Each row, then the band of its hidden value
[ -40 -172 -233 -111   33   58 -193  -44  174  -83  -84  -63  179   -5
  216   84  109 -110 -159   84  312  -44   -6 -139 -199   56 -152   96
  170  327  139 -224 -170  -57  233 -171  -16 -120 -168   75 -147   88
  -89  125   34] -> J39
[ 309   71   93  -14  187  -11  274 -181  -24  -67 -220 -156  137 -222
  292  329   44   -2  112 -105  440  -43  -82  -20 -122  116   -8  -81
 -103  280   55 -151   58   15    0 -159   58   98  -42 -318   90   37
    0   62  -40] -> J397
[  89  188   18  223  -33 -254  361  -24  232  178  -36   96 -126 -180
  -66  237 -254  412 -119 -112  222 -139  -11 -170    9  136 -298   72
 -118 -299  -24   92 -288  188  106 -133 -263   78 -281 -159  221  327
 -214   17  281] -> J478
[-140  138    8   25 -141    4  -88  207  137   44   26  201  -74   50
  -73   53 -215   64 -171  100   46 -166   -2 -170  128    5 -186   29
   -4 -261 -151   34 -179  209   44  178 -151  -76  -85  132   42  276
 -106  -96  185] -> J39
[ -48  -29  109  188  321 -429  101 -226  108   87 -466 -140  -63   90
  -32  410  266  -43  -36 -325  132  113 -103  -14 -114   88  474   15
 -158  229  215 -591 -284   27  252 -158  145  528 -171 -209 -221 -198
   23  -13  -24] -> J871
[ 474  194 -158  -76   40 -107  523  -93  125  146 -151  144 -200 -385
  313  335   32  258  -42 -106  224 -298   30 -354  -51  158  -26 -147
 -117   46  131  -41 -124  220  172 -210  170  230 -160 -314  133  473
   21  -47  225] -> J960
[  60  279  202  -19  -54  290   33  145 -155  -64   36  163  209   12
  -15   10 -152  -68  191  242   35  -88   83   86  204   14 -131  -71
  -49 -180 -297  200  165  281 -282  252  -13   12   69  -62  148  267
   -8  -70  121] -> J960
[ 105    0  267   15  150  -40    7  -93  -64 -160 -177 -282  194 -167
  215  343 -111 -185   75 -228  568  -32 -224  -19 -171   62  -52  -69
 -140  222    7 -232   73  -49  -41   80  -54  -74   11 -178   82 -204
  -75   47 -243] -> J397
[ -28  313   69  107    0   -4  133   65   -7   61  -52  138  -25   50
 -171    3 -151  201   50  170  -44  -62   53  123  247  -61 -135   11
    9 -370 -337  329  -55  269 -144   48 -242   35 -187  -61  124  285
  -87 -116  248] -> J579
[ 128  144   39  -15  -94  196  -20   99  -35  -93   76  -34   95 -134
  214   39 -255  -14   59   32  278 -221  -40  -39   47  -50 -300  -70
   32  -80 -230  314   53  123 -116   90 -203 -284  -43 -102  145  227
 -159   -9   -6] -> J960
[-119  -74  115   72  177  114 -176  -72 -131  -90 -179 -173  336  160
   71   72  119 -310  214   15   94   95   64  238  -19   32  211   69
   -1  255   10 -156  -28   14  -57   -6   17  110   44 -186 -160 -156
  -55  106  -89] -> J39
[-254 -104  218  165  210  -84 -211 -141  -16 -103 -184 -278  442  124
 -169  147   19 -174  107  -45  358  211  -79  215 -163   65  -79  178
  -23  113   21 -267  -84  -21  -40   36 -163   70 -203   -9  -68 -291
 -183  143  -93] -> J972
[-513  -44  135  -49  -15   23 -623  211  -44 -140  -76  -37  163  307
 -235  -35  -66 -410 -108   76   37    9 -112   37   50 -149   71   71
   92 -126 -189 -192  -94   98  -15  426 -122 -128  -66  362 -221 -197
  -83 -123 -130] -> J39
[-134  132  230  199   54  -17  -27  -24  -45  -91  -10  -77  192   78
  -95   91 -167   -2   86  -16  185  121  -29  217    8   10 -123   71
   21  -60 -227   76  -20   14 -108  -22 -295  -59  -60  -78  110  -51
 -124  108  -16] -> J478
[ -77   46 -195  -98  -41 -136   35   50  143   44  -21  193 -185  -75
   49  152   10   32 -254   13   36  -98   44 -253  -81   81    8   23
  115   21   43 -169 -256   40  281 -141  -44   -6  -99   92  -21  231
   40   40  144] -> J579
[ -59  212   -3  -87   77  242 -105  -42 -192 -267   35   97  152  183
   85  -83  157 -162   90  293  -81  246  111  354   42 -107  101  -46
  364  273 -404  152  203 -111  -89 -266 -131 -117   96   28   -3   53
  206  152  -26] -> J478
[  82   88  -77 -145   51 -171  200  -13   -4   10  -98   82 -247 -228
  195  297    0  -59 -146 -144  133 -140  -24 -236  -98   97  181  -93
    0  109   59 -187 -141   -5  224 -137   19    7   40 -111   46  112
  123   17   -9] -> J871
[-273  283   87 -157 -104   36 -201  216 -152 -189  124  294 -210  124
  -87   18  -85 -219 -173  126 -183   57   -2   16   95 -113  170 -117
  246  -84 -421   10   61  -14   20   97 -148 -185  186  281   49   65
  247  -28  -64] -> J478
[-245  129  132   80   -9    4 -212  156  -70  -13  -77   42  -18  191
 -108   16 -120 -167   21   10  -97  -71   -1   93  189  -99  149    2
   -7 -200 -232   66 -108  166  -63  222 -146   -7   12   10  -79   16
  -67 -113    4] -> J39
[ -94  237   57 -251  -52  179 -290  176  -95 -240  -10  146   -3   92
   19    1  -23 -211 -118  238   96  -44 -123  -20   97 -188  -48 -154
  208  -30 -412   38  198   97  -88  236  -41 -210   -1  309   -6  108
  148 -168  -60] -> J397
[ -72   51 -227  -74 -114  191 -172  142  167   46    4  270  130  137
  -18  -94   71   23 -107  329  -72 -131  158 -149   86   12 -173   70
  148  -61  -47   -2 -162  270   83   53   69   74 -202  178 -126  439
  -78  -46  315] -> J960
[ 128  -72  126 -131  121  -16  104  -64 -156  -75 -108 -253  157 -354
  282  334 -127 -285  112 -235  494 -182 -102 -144 -213  155   17  -50
 -168  185  173 -174    5  -11   14   85    9 -126   70 -266   99 -129
  -68   82 -221] -> J397
[-176 -126  388   81  126  -67  -34  -47 -266 -141   -1 -329  272 -198
  105  335 -258 -442  193 -366  423   49  -73   82 -255  214  109   56
 -195  191  128 -272  -34 -178  -43  113 -180 -169  274 -272  137 -438
  -95  277 -383] -> J972
[ 140   35 -101 -349  207 -301  324 -161 -131   -5 -190  -32 -178 -468
  160  437  139 -178 -106 -205  295 -115  -69 -313 -302  176  271 -111
  -24  185  229 -370  -75  -33  264 -146  152   81  -63 -109   73  -31
  218   35 -104] -> J972
[ 189  250   33  128   63   59  272    1  -70  148 -147   88    8  -22
   46   67  -23  112  234   47 -112 -183  150   84  245   12  118  -51
 -125 -198 -129  264  -74  344 -131    5   15  268  -92 -366   32  340
  -87 -108  233] -> J960
[-245  234    3 -128   27    1  -21  127 -160   86  -49  240   56   48
 -373  -47    6  -89   57  289 -240  -55  156   37  189   -9   84   47
   36 -433 -203  119  -66  359 -112  256  -29  153 -178  141    4  218
   38 -154  242] -> J972
[ -81  -11  -34   73   99 -145  -71  -89  179  -67 -168   -2    9  108
   65  199  120   12 -173  -47  194  118  -62  -30 -127   38   40   46
  109  260   12 -333 -179  -81  227 -225  -53   95 -123   41 -107   -3
   11  100   26] -> J579
[-106 -224  310   47  150   40 -244  -60 -205 -226 -102 -442  321  -85
  304  294 -136 -542  178 -368  505    8 -156   90 -259   94  157    4
 -129  422  133 -321   11 -220  -12  106  -87 -206  257 -261  -41 -480
 -118  218 -476] -> J397
[ 189  244  -90  -37  -24  181  111   37   77   -7  -65  233   49   37
  100   17   69  148    8  272    8  -83   95  -26  144  -12 -121  -66
   94   -2 -200  117   26  237  -38  -72   60  124 -127  -34   23  443
   29  -68  272] -> J960
[-241  166    6   47 -124  -66 -169  153   68  -94  106  196 -199  138
  -33   36 -147  -18 -234    2  -66   19  -14  -30   37  -72    4   -8
  208  -66 -282   22 -146  -38  140  -61 -265 -178   30  179   19  116
   32   44   15] -> J478
[-157  160  -65 -231    2   54  -80  111 -209  -73   28  115  -68  -57
  -33   -6  -35 -228  -11  144  -91  -90   69   13   67  -66  123  -46
  161 -131 -227  160    4   92  -14   81 -114 -171   15   78   17   98
  107  -46   -2] -> J579
[ -30   21  -18  -32  126 -255   72  -96   28  -43 -155  -47 -152 -108
  118  300   59  -83 -141 -217  193    9  -83 -111 -173   58  200  -34
   45  196   53 -286 -168  -99  246 -196  -53   39  -44  -72  -27  -70
   74   79  -89] -> J972
[ -66   60   -4  -76   49 -193  -46   16   28  -67 -120  -55 -197  -97
  109  232  -77  -95 -184 -173  227 -104 -157 -142  -77  -45   81  -65
   47   35  -77 -118 -128  -36  171  -21 -147 -138  -61   19   -9  -38
   14  -44 -109] -> J871
[-281   23  153  374   16 -144 -151    5  139   14  -48  -52   99  253
 -152   70 -142   58  -29 -122   52  118    1  163   21    7  -41  159
   12  -71 -113  -51 -277   18   61  -73 -314   58 -125  -54  -48  -43
 -228  121   52] -> J478
[-112  -10  200   10  129  -45 -181   10 -155  -83 -184 -160  100   30
   71  208    8 -371  108 -208  143  -52  -84   24  -46  -12  306  -61
  -94  115   -2 -241  -39   53   -5  194   54   87   69 -119 -122 -204
  -16  -26 -223] -> J960
[ -90  215  133   40   51  -67  174   23 -103   62  -36  165   48  -32
 -195  133  -56    1   76   70  -62   19  114   38   70  112   77   29
  -58 -210 -107  -20  -73  202  -58   56  -49  193  -42  -72  111  148
   28   12  156] -> J478
[-146  149 -182 -187   13  -42 -114   21   51 -104  -30  239  -87   89
  -67   26  176  -33 -232  221  -59   87   31  -56  -45  -58   53  -16
  315   74 -191 -119  -57   15  181 -158  -29   -2 -155  285  -74  185
  178    5  119] -> J478
[-374  -51  262   31  169   65 -379  -44 -251 -236  -59 -261  441  169
 -164   21  -14 -430  181   25  202  233  -47  347 -110  -41   62  113
  104  106 -172 -101   76  -83 -153  138 -213 -130  -10   64  -66 -391
  -69  144 -253] -> J478
[  -6  103  298  152   71  -47   53  -10  -76  -91  -80 -185   83  -75
   96  240 -260  -72   92 -191  351  -28 -134   99    0   31  -65  -20
 -133   -9 -147   21   -3  -10 -103   66 -253 -130   67 -222  148 -124
 -123   48 -142] -> J871
[-203 -100  266   -3  209   17 -124  -89 -269 -120 -115 -307  434  -71
  -60  175  -59 -406  255  -82  328   94  -20  197 -160  119   68  105
 -102  102   56 -176   24  -20 -135  158 -103  -43   27 -149   18 -347
  -99  154 -221] -> J579
[-101  272  -89 -146 -236  314 -204  297   10  -96  185  256   12   71
  -31 -206 -271   49 -109  422   -1 -204   39  -18  263 -169 -423  -22
  221 -357 -482  499   65  243 -163  218 -293 -405  -98  256  120  434
  -84 -152  214] -> J39
[ 300  267 -133  -55  -98  276  213   41   71  -72   76  145   24 -117
  281  -21 -149  256   -2  292  201 -157   63   14  142  -36 -411  -64
  158  -11 -318  454   92  120  -96 -204 -211 -256  -81 -129  206  495
  -54    9  238] -> J39

New part:
[  78  147  179 -181 -212  117   57  289 -190  -84  262    7   93    0
  -60  -77   22   80  -37  196   64 -152  -71  -28  400  104 -335  254
 -176  119   79   18    1  -68   39 -212  -60  189 -208 -336  233   -6
 -193  132   52] -> P
[-171  255  105   56 -177 -131  170  302   73 -116  143 -139  136  -79
  201  -82 -142  -36  146  224   19 -229 -204 -119  328  -19 -150  192
 -147  140  122 -167 -172 -194  -24  -67    0    5  -10  -55    4 -122
 -208  224  -84] -> P
[ -84   51   81  193   94 -118  108  113  217   99  -55 -421 -139 -122
  321   37 -137 -151  156  203   52  108 -200  -90   91 -299 -116  -30
  103 -165  379  -60 -239  -48 -138  196 -125  147   66  279 -116 -123
   18  375    8] -> L
[  -5  -34 -267   12 -196 -187  -31 -173  -79 -127   32  323  203   35
 -144    6   63   -3  124  -32  136 -288 -217  -65 -480 -105  263 -233
   32  192 -160 -329  -44  139  191   74  176 -208  201  148 -185   59
  -95  -87 -124] -> J
[ 210   26   75  -82  -53  153  -69  -37  -20   12  393   30 -163  -71
  -31  239  160  223  -40  189   -2  100  -71  -71   48  188 -341  152
   92 -132   84  261   48   89  -21  160  -71   92 -293   30  204  174
   76  180   84] -> S
[  87 -133 -200   97 -259 -117  -49    1 -399 -247  117  273  397  -23
 -248  100  -45    9   79   50  -24 -280 -207   18 -372    0  200  -93
 -118  342 -141 -264  -12  366  209 -118  112 -101   87  -65 -173   28
 -210  -65 -134] -> L
[ 189  -35 -254 -243 -244 -106 -278 -224 -191 -113  142  327  145  -33
 -500  170  112  -82  164  -22  267 -359  -73  -31 -588 -101   60 -271
  204  237 -118 -205   29  399  200  201   95 -171   32   88 -165  212
  -32 -147  -69] -> P
[ 202  -27   -1    4    9 -103  -21   41  298  200  -32 -352 -271  -60
  354  121   -1  -16  200  148  158  315  -84   61  -50 -463 -145 -135
  101 -294  383   79 -141   10 -178  346 -161  150  -58  312  -83   29
   94  296  204] -> U
[ 177 -203 -106  346  -52   48   95 -110 -227 -110   30   94  163   71
  117  185   87  201   35  116 -155  125 -256  -12 -278  -45  135  -14
  -49 -102    2   14 -120  218  118  -24    9   58    9  243    2   59
   67  154   68] -> J
[ -52  -66   86  203  230  -44   83  -91  185  107   13 -298 -294 -122
   90   91  -19  -21  -25  159   20  305 -232 -110   46   69 -165   42
  169 -429  170   67  -77  -38 -143  142  -25  151  -26  299   37  -79
   47  325    5] -> X
[-222 -115 -297  302 -108 -136  125 -155 -135 -129   12  266  280  125
   31 -136  -35    9   28  -59  -74 -124 -370  -95 -489  -48  472 -182
  -64  177 -150 -413 -153  100  214  -92  173 -185  294  184 -239  -94
 -148   27 -190] -> J
[  88   38   96  248   52  -14   81  111   97   39  101 -338 -112  -48
  333  164  -66   52  114  226  -63  233 -126  -88  108 -124 -158   95
   36 -219  312  115 -163   19 -120  151 -153  157 -133  239   23  -36
   50  398  132] -> P
[ -50  -50    4 -433 -172  108  -26  226 -211   99  195   54   -9   76
 -356 -423    3 -106 -201   -5  216   66 -144  112  215   26 -137   23
 -207   77  -18 -194   81  -14   43 -326   -3  229 -112 -506  120 -110
 -356  -29    2] -> S
[ 177  115 -251 -173  -53 -218 -220 -347   94  -44    2  261  -60   41
 -344  143  195  -84  196  -64  404 -322   15 -243 -587  -94  140 -384
  337  -52 -135 -236   38  146  137  366  143 -216   64  349  -74  196
  101  -64   44] -> J
[ 391   -1   29 -166 -116  -77  -29  -32  -60  -57   47  133  -20 -150
  -89  275  236  120  103  201  223 -259  -31  -46  -23  -91 -246  -86
   63  -32    6   78   91   62   51  195   57   74  -51   66  151  206
  104  -28   84] -> K
[ 271   -8  119  232   69  159  138 -115 -243 -127  104  142   39   36
   11  253  268  268  -73  210  -58 -116  -99 -246   49  230 -152  111
   64 -185  -24  177    2   25  137  -25   16  170 -113  150  342  137
  207  177  126] -> W
[ 147  222  217    6 -143   33  278  325  -21 -121  210  -11  103 -138
  286  103  150  232   39  384  -26 -274 -161 -160  561   90 -350  265
 -221   19   56  125  -65 -294   -1  -29    7  148 -152  -96  343   54
   21  162   49] -> K
[ 223  186   99 -203 -277 -179  -30  267   54  -71  237    3    4 -104
  173   98  -19  125  134  173  171 -186   77   21  245  -73 -287  107
 -152  183  126   -9  132  -83  -58   68  -13   20 -148 -222   57   44
 -222   91   75] -> Z
[  55  180   20 -406 -145  -76 -222  -89 -102  -80   99  187  -33   13
 -589  -68   64 -168   40  -32  429 -389   59 -132  -86  125 -216  -59
  198   87  -90 -218  127   80  118  -29   85  -10  -55 -170   69   66
 -186  -55  -27] -> P
[  -4 -127 -230   15  -33  -45   84  -71 -211  -28  304  377  101    5
  -79  -86  164  147 -216   12  -24 -138 -200 -162 -268  202  273 -194
 -117  212 -214 -209  161   47  177  -20  181  -69   88 -128   32   13
 -110  -89 -147] -> K
[ 405 -206  -73 -337 -102  117 -152 -281 -329   -1  126  473  -33  -19
 -460  153  392  142 -143   10  270 -292  -12   -4 -324   36 -145 -215
  155   91 -136   31  248  248  238   56  108  113   19 -137  182  275
   97 -217   17] -> W
[  42  -35  -48 -265    1  -52  -84   85  133  205   -5 -289 -211  -72
 -157 -126  -21 -237   78   91  280  211 -164   51  -11 -301 -141 -170
   86 -229  209  -92 -114   63 -116  153  -91  179  -71   74  -51  -34
  -53  144   89] -> S
[  46   74  -66  134   38  -24   27   86  -33  -34  258 -134   25 -113
   33  168   15  -11   66  228  -42  -18 -172 -233  -58   43  -11  -47
   45  -43   96   -1 -123  119  -19  221  -50   18 -147  199   27   36
   68  232    8] -> L
[ 381 -100   38  -39   79   45  -70 -196  -43   48   94   64 -220  -61
  -70  284  257  170  -38  127  153   49    6  -94 -127   33 -221  -83
  189 -255   66  192  136  115   15  216   -7  153 -119  159  196  188
  180  102  153] -> K
[  87 -180   16  232   11  -33   96   95  -23   64 -105 -294  -41   46
  231  -21 -106    8   54  107  -33  410 -216  117   12 -244    3   17
 -103 -274  231  -23 -145   84  -90  -78 -102  225  -17  140  -55 -127
  -95  293  149] -> U
[  52   84  165  -82   26    0   75  230  -92  -16   61 -195  -77   24
 -168 -163  -34  -30  -95  137  139  163  -75  -83  412  213 -227  177
 -146 -285    1  -42   52 -124  -84 -252  -11  253 -234 -192  267 -135
 -227  201  147] -> X
[ 279 -128   -8  239  -37   29    4 -159  -35  -50  133   42  -54  -25
  205  351  124  279   69  150  -85  152 -125   -5 -211  -21 -106   47
   78 -173  107  190  -20  172   18  173  -34   47  -85  278   41  148
  129  204  106] -> X
[-318  191  303  -22    8  -53  242  171  326   83  -74 -300 -210 -102
  263 -233 -114 -100   35  187  147  -44 -272  -37  538  -83 -399  261
   18 -176  272  -95 -187 -436 -129 -104  -18  191  129   -8   67 -209
 -162  308 -112] -> X
[-432  -38  -29  164   94    7  174   90   87  129   76 -267  -68    6
   96 -325 -185 -195  -77   70  -58  222 -408  -73   52  -52   85   19
  -13  -88  182 -243 -257  -85  -40 -107  -38  112  123   63 -136 -263
 -175  294 -164] -> Z
[ -25  375  153 -126  -61 -113    4  198   62 -108  127 -141  -31   22
 -169  -82  -52  -94  102  142  243 -181   23 -265  342  207 -248  167
    9 -128    6 -124  -18 -189  -44  -65    8   47 -225  -62  208  -68
 -183  219  105] -> Z
[  36  126   56  -81   51  -23  -47  -62  245  100  231 -121 -299  -79
   60  105   74   44   32  128  144   90  -64 -152   32   52 -255   23
  193 -222  153   89    0  -77  -97  269  -41   39 -145  170   87   63
   48  236   49] -> U
[   3  -18 -214   16  -85 -248  147  -10   72    6   17  147  116 -172
  153   41  121  -37  125  152  114 -371 -284 -135 -254 -287  206 -334
   -5  221   -1 -267  -93  -34  100  279  149 -112  294  198 -153   42
   59  -56 -172] -> W
[ 107  212  276 -494 -109  167  -49  231   22  109  299  -87 -234  -86
 -157 -103  118   -9  -90  194  288 -140   39  -50  516   55 -603  194
   29   -9  207  128   83 -174  -56  -18 -116  283 -261 -368  317   58
  -95  129   76] -> P
[-308  128 -152 -294  -69  -65   13   47  104  101  242  104  -69   25
 -212 -389    6 -165  -98  -30  224 -120 -228 -151  -39   55   85 -141
   -9  102  -78 -350  -23 -159   51   -7  105  -63   54 -148  -33 -102
 -231    1 -162] -> U
[-105   79 -286  -79   -6 -348  -64 -128  173   31  -86   51  -24   27
 -168 -162  -21 -246  147  -80  340 -160 -133 -192 -424 -189  327 -408
  131  -20  -82 -462  -39   -3   47  206  157 -182  200  240 -221  -66
 -122   -2  -58] -> J
[ 378  -13   10 -109 -236  -13  -31    1 -135 -151  281  262   78 -166
  -40  360  223  300   68  233   40 -229  -82    8  -13   98 -275   84
  -48   85  -77  170  122  118   71  143   72  -14 -156  -22  160  251
   39  -38   24] -> J
[ 130  -34  143   22   33 -136  251  226   70  106   71  -73 -139 -139
  453  -42   77  154 -122  201   59  -26  -65  -42  359 -106 -142  -15
 -200   28  192  -10  155 -281  -77   11   25  228   92 -185  138  -97
 -101  137   12] -> W
[ 142   95  -50 -260 -416 -284  -78  218 -119 -221  154  176  261 -198
 -209  100  -68  -13  213  151  198 -429 -100  104   21  -53 -156   29
 -179  364 -104 -212   84  111   57  -19  136 -128   -5 -231 -107   57
 -322 -128 -121] -> Z
[-172  -39 -218  169  -21 -163  185  -41 -161  -89   -9  238  230   74
  -49 -217   36  -56  -59   -5   41 -259 -286 -215 -255   19  407 -232
  -99  171 -176 -431  -51  -38  199 -116  201  -81  272   37  -76 -122
 -139  -18 -160] -> W
[-326 -225  -77  115   11  -25  281  -10  -74  116 -155   64   72   39
  145 -409  -24 -121 -153  -12   25  -63 -435   39  -79 -265  233 -169
 -103  138   97 -387 -155 -130  137 -233   95  149  457  -73 -156 -234
 -169   46 -243] -> W
[ 201 -163  -54 -271 -101  -12 -219  -93 -161   62  -51  -23  -70  -10
 -444    3   22 -170   56   -8  303   53  -74  139 -248 -207 -142 -158
  143  -85   88  -97   20  316   41    4  -36  158  -27  -32  -71   55
 -104    4   70] -> Z
[  30 -150  141  240   59 -326  182  -21 -122 -126 -361  -29   49 -120
  -12    3  -95  -62   -3   73  145 -173 -151    7   80    5  -20  -13
  -53  -70   -9 -263  121  -57   26 -250  187  151  332  -20  -45 -206
 -248   69 -109] -> W
[ 200  -87    9  194   20   74  -19 -111    2   13   -7 -183  -87   26
   67  231   58   75  139  153   -3  269 -178  -12 -158 -146 -125   24
  145 -351  191  143 -194  189  -29  147 -116  139 -128  375   34   86
  156  291  182] -> U
[ 148 -113 -121  196  -38 -148   65  -37 -363 -267  124  252  256  -97
 -324  177   73  120  -60  136  -53 -170 -208 -154 -163  393  136  -10
 -126   12 -339 -135  134  200  139 -135  225  -58  -33    1   94   22
 -132  -50  -84] -> K
[ 325  174  -68 -437 -147   40 -178  -92  -31   -6  412  367 -126    8
 -279  114  343  186  -53   59  307 -279  127 -209  -96  188 -203 -108
  106   53 -143   56  247   -3  105  234   73  -48 -253 -123  279  279
   47  -92  113] -> J
[-125  136  111  -67   89  -41   49   85  305  156  222 -286 -321 -144
  146  -25  -31  -45    0  182  103  153 -157 -129  234   28 -288   80
  112 -218  231   47  -63 -180 -172  204  -67  104 -109   95   56  -60
  -33  297  -20] -> S
[-428   85 -112  171  155 -319  129   -8  216   31 -109 -196  -79   -2
  -46 -326 -214 -292   13  -28  155   52 -290 -222  -80   51  260 -144
   43 -173  -31 -472 -114 -181  -57  -47  149  -70  221  183 -184 -310
 -272  201 -167] -> X
[-114 -178 -171   -4 -106 -117  178   24 -263   -9   72  386  184  103
   27 -358   56   57 -247  -91   55 -216 -194  -28 -160   -4  353 -214
 -259  369 -143 -428  172  -74  218 -287  203   24  323 -354  -62 -158
 -320 -130 -187] -> W
